Below are the code and all the weights of a small trained network. Each question names an input and a target symbol and asks about switching units off, where a switched-off unit gives its printed mean instead of its output.

import numpy as np


def w(rows, s, z=0):
    codes = np.array(rows[::2]) - 128.0
    scale = np.full(codes.shape[1], s)
    scale[-1] = z or s
    return codes * scale


def f(y):
    return y / 2 * (1 + np.tanh(0.7978845608 * (y + 0.044715 * y**3)))


def softmax(a):
    e = np.exp(a - a.max(-1, keepdims=True))
    return e / e.sum(-1, keepdims=True)


def log_softmax(a):
    a = a - a.max(-1, keepdims=True)
    return a - np.log(np.exp(a).sum(-1, keepdims=True))


def net(x, mask):
    ids = ['αγδζηθμξτφ'.index(c) for c in x.split()]
    T = len(ids)
    res = E[ids] + P[:T]
    r = res
    for j in range(2):
        rows = slice(4 * j, 4 * j + 4)
        q, k, v = (r @ M[0][rows].T for M in (Q, K, V))
        z = softmax(np.where(np.tri(T) > 0, q @ k.T / 4**0.5, -1e9)) @ v
        o = O[0][rows]
        res = res + np.where(mask[j], z, o[:, -1]) @ o[:, :-1]
    y = f(res @ A[0][:, :-1].T + A[0][:, -1])
    res = res + np.where(mask[2:14], y, B[0][:, -1]) @ B[0][:, :-1]
    return log_softmax(res[-1] @ U[:, :-1].T + U[:, -1])


Q, K, V, O, A, B = {}, {}, {}, {}, {}, {}
E = w([
[162,160,121,154],'α',
[108,89,166,45],'γ',
[83,127,132,148],'δ',
[197,175,192,103],'ζ',
[203,181,179,114],'η',
[64,69,72,179],'θ',
[59,78,62,180],'μ',
[55,43,164,1],'ξ',
[14,171,141,174],'τ',
[207,43,6,133],'φ',
],0.0087)
P = w([
[143,98,193,104],'0',
[106,79,150,153],'1',
[167,195,158,40],'2',
[76,85,98,152],'3',
[119,191,45,118],'4',
[64,155,88,2],'5',
],0.0099)
Q[0] = w([
[29,50,132,150],'head 1',
[68,141,126,2],'head 1',
[138,51,88,95],'head 1',
[9,186,94,147],'head 1',
[48,28,176,170],'head 2',
[177,160,123,244],'head 2',
[181,127,189,157],'head 2',
[111,217,150,53],'head 2',
],0.0083)
K[0] = w([
[168,170,96,46],'head 1',
[115,103,1,124],'head 1',
[115,216,147,113],'head 1',
[155,127,49,115],'head 1',
[176,207,127,55],'head 2',
[171,4,183,100],'head 2',
[100,45,180,63],'head 2',
[111,109,10,180],'head 2',
],0.0081)
V[0] = w([
[109,142,165,98],'head 1',
[186,112,65,164],'head 1',
[183,114,128,156],'head 1',
[61,94,139,122],'head 1',
[47,7,97,117],'head 2',
[170,145,169,94],'head 2',
[134,51,94,41],'head 2',
[200,83,140,72],'head 2',
],0.012)
O[0] = w([
[46,191,190,154,197],'head 1',
[193,51,59,80,2],'head 1',
[188,109,100,140,57],'head 1',
[103,168,126,133,228],'head 1',
[41,81,28,165,248],'head 2',
[178,221,118,88,146],'head 2',
[81,124,46,53,225],'head 2',
[158,142,73,2,157],'head 2',
],0.0087,0.0055)
A[0] = w([
[154,113,38,37,196],'neuron 1',
[194,93,137,134,206],'neuron 2',
[79,200,133,67,137],'neuron 3',
[155,136,236,58,141],'neuron 4',
[55,101,160,90,132],'neuron 5',
[123,130,142,178,217],'neuron 6',
[147,185,128,44,111],'neuron 7',
[126,84,52,142,171],'neuron 8',
[189,189,254,111,136],'neuron 9',
[140,97,183,184,203],'neuron 10',
[167,92,137,163,253],'neuron 11',
[82,196,157,77,121],'neuron 12',
],0.0069,0.0059)
B[0] = w([
[159,60,113,112,206],'neuron 1',
[105,96,209,146,124],'neuron 2',
[148,181,79,138,254],'neuron 3',
[173,198,119,104,160],'neuron 4',
[116,164,111,124,234],'neuron 5',
[95,109,208,121,159],'neuron 6',
[181,104,98,169,170],'neuron 7',
[198,88,144,116,161],'neuron 8',
[190,108,140,156,161],'neuron 9',
[126,71,196,212,141],'neuron 10',
[152,45,253,166,132],'neuron 11',
[144,159,109,146,231],'neuron 12',
],0.0073,0.01)
U = w([
[91,118,254,171,101],'α',
[93,204,33,132,2],'γ',
[119,70,166,123,80],'δ',
[203,166,147,142,83],'ζ',
[183,118,187,107,92],'η',
[189,147,144,141,188],'θ',
[117,49,122,168,88],'μ',
[109,190,90,51,186],'ξ',
[69,186,205,179,204],'τ',
[197,19,106,74,156],'φ',
],0.0054,0.0036)

Each question gives the input, a string of symbols that net reads in full, and the target symbol t.
The units are the heads (4 rows each of Q, K, V and O) and the neurons (one row each of A and B). Each row of codes is followed by its name. A weight is (code - 128) times the scale printed after its matrix; where a second scale follows, it is the last column's (O, A, B and U).
mask holds one flag per unit, heads first, then neurons. A switched-off unit (its flag False) gives its mean, the last column of its rows in O or B, instead of its output. The means were averaged over made-up inputs and are rounded, as every weight is.
A unit's drop is (log p(t) with every unit on - log p(t) with that unit switched off) / (log p(t) with every unit on - log p(t) with every unit switched off).
The circuit of an input: a set's keep is (log p(t) with only the set's units on - log p(t) with every unit switched off) / (log p(t) with every unit on - log p(t) with every unit switched off). Starting from the 12 units with the biggest drops (on a tie, the unit counted first), units are removed one at a time, each time the one whose removal leaves the highest keep (on an exact tie, the one counted first), for as long as the keep stays at least 0.8.
circuit, biggest first: the units of the circuit, biggest drop first
top k neurons: the k neurons with the biggest drops, biggest first
heads that matter: for each layer, one digit per head in row order, 1 if its drop is at least 0.15 and else 0, layers parted by /
drop when u is switched off: that unit's drop, to one decimal
input ξ ξ ξ, target γ: circuit, biggest first	(head 2; head 1; neuron 3; neuron 12)
input ξ ξ τ γ φ γ, target φ: circuit, biggest first	(head 1; neuron 1)
input ξ θ ξ τ τ θ, target τ: heads that matter	01
input η δ ζ φ ξ, target φ: heads that matter	10
input τ η θ τ τ ξ, target α: circuit, biggest first	(head 2)
input ζ τ α θ η φ, target φ: circuit, biggest first	(head 1; neuron 1)
input τ τ τ δ, target α: heads that matter	01
input ξ ξ ζ, target γ: circuit, biggest first	(head 2; head 1; neuron 3)
input γ τ τ ξ, target τ: circuit, biggest first	(head 2; head 1)
input τ ξ τ τ ζ α, target τ: circuit, biggest first	(head 2; neuron 1)
input ξ μ τ ξ, target α: circuit, biggest first	(head 2; neuron 10)
input φ ζ ξ, target φ: top 2 neurons	(neuron 1; neuron 7)
input ξ ξ γ, target γ: drop when neuron 3 is switched off	0.2
input ξ ξ γ τ τ δ, target τ: circuit, biggest first	(head 2)
input γ φ φ, target φ: drop when head 1 is switched off	0.4
input η τ τ, target α: drop when head 2 is switched off	1.3
input τ θ ζ τ φ η, target φ: circuit, biggest first	(head 1; neuron 1)
